Below is a small trained network, with its code and all its weights. Each question gives an input and a class and asks what happens when units are switched off, that is, made to give their printed mean instead of their output.

import numpy as np


def w(rows, s, z=0):
    codes = np.array(rows[::2]) - 128.0
    scale = np.full(codes.shape[1], s)
    scale[-1] = z or s
    return codes * scale


def f(y):
    return np.maximum(y, 0)


def log_softmax(a):
    a = a - a.max(-1, keepdims=True)
    return a - np.log(np.exp(a).sum(-1, keepdims=True))


def net(x, mask):
    res = np.array(x, float).reshape(1, 5) / 4 @ E
    y = f(res @ A[0][:, :-1].T + A[0][:, -1])
    res = res + np.where(mask, y, B[0][:, -1]) @ B[0][:, :-1]
    return log_softmax(res[-1] @ U[:, :-1].T + U[:, -1])


A, B = {}, {}
E = w([
[57,171,98,32,132,108],'x0',
[69,109,184,147,249,155],'x1',
[66,199,62,166,149,214],'x2',
[126,130,130,128,127,128],'x3',
[127,128,131,127,128,129],'x4',
],0.019)
A[0] = w([
[91,160,104,214,75,225,203],'n1',
[210,70,158,175,158,153,159],'n2',
[92,172,86,56,157,141,94],'n3',
[68,125,123,27,92,60,97],'n4',
[78,199,72,69,138,192,3],'n5',
[82,85,158,92,208,91,131],'n6',
[65,123,112,225,249,191,83],'n7',
],0.014,0.0063)
B[0] = w([
[202,166,4,99,94,169,224],'n1',
[166,179,174,201,99,106,226],'n2',
[62,101,197,147,123,68,192],'n3',
[96,241,128,59,84,68,213],'n4',
[175,37,157,240,90,94,202],'n5',
[60,76,192,99,192,96,214],'n6',
[71,220,250,140,118,142,251],'n7',
],0.012,0.026)
U = w([
[220,32,101,167,36,53,233],'0',
[86,226,139,79,130,138,120],'1',
[145,60,201,214,196,110,162],'2',
[49,85,130,26,254,114,26],'3',
[203,128,7,162,129,234,2],'4',
],0.014,0.0099)

Each question gives the input, the list of numbers given to net, and the class t.
The units are the neurons (one row each of A and B). Each row of codes is followed by its name. A weight is (code - 128) times the scale printed after its matrix; where a second scale follows, it is the last column's (A, B and U).
mask holds one flag per neuron, in row order. A switched-off neuron (its flag False) gives its mean, the last column of its row in B, instead of its output. The means were averaged over made-up inputs and are rounded, as every weight is.
A unit's drop is (log p(t) with every unit on - log p(t) with that unit switched off) / (log p(t) with every unit on - log p(t) with every unit switched off).
The circuit of an input: a set's keep is (log p(t) with only the set's units on - log p(t) with every unit switched off) / (log p(t) with every unit on - log p(t) with every unit switched off). Starting from all 7 units, units are removed one at a time, each time the one whose removal leaves the highest keep (on an exact tie, the one counted first), for as long as the keep stays at least 0.8.
circuit, biggest first: the units of the circuit, biggest drop first
unit that matters most: the unit with the biggest drop
top k neurons: the k neurons with the biggest drops, biggest first
drop of u: that unit's drop, to one decimal
input [-4,4,1,0,-1], class 1: unit that matters most : n5
input [2,0,7,-7,-4], class 0: top 2 neurons : n5; n1
input [1,-2,-6,-8,-1], class 1: top 2 neurons : n5; n4
input [7,1,8,-3,6], class 2: top 3 neurons : n5; n7; n3
input [2,-5,-6,-5,-6], class 1: top 2 neurons : n4; n5
input [7,-6,2,-5,8], class 0: top 2 neurons : n5; n7
input [0,0,3,-7,-7], class 4: top 2 neurons : n4; n6
input [2,-8,-5,-8,4], class 1: top 2 neurons : n4; n5
input [-7,3,1,1,1], class 1: top 2 neurons : n5; n7
input [1,3,-2,-5,8], class 3: top 2 neurons : n5; n2
input [2,8,1,-6,-7], class 2: top 3 neurons : n4; n7; n1
input [-8,-3,1,4,0], class 4: top 2 neurons : n1; n5
input [0,-2,2,2,7], class 4: drop of n7 : 0.1
input [5,4,3,6,8], class 2: drop of n5 : 0.8
input [1,-3,5,6,-5], class 0: circuit, biggest first : n5
input [7,2,-4,-6,-4], class 3: drop of n6 : 0.4
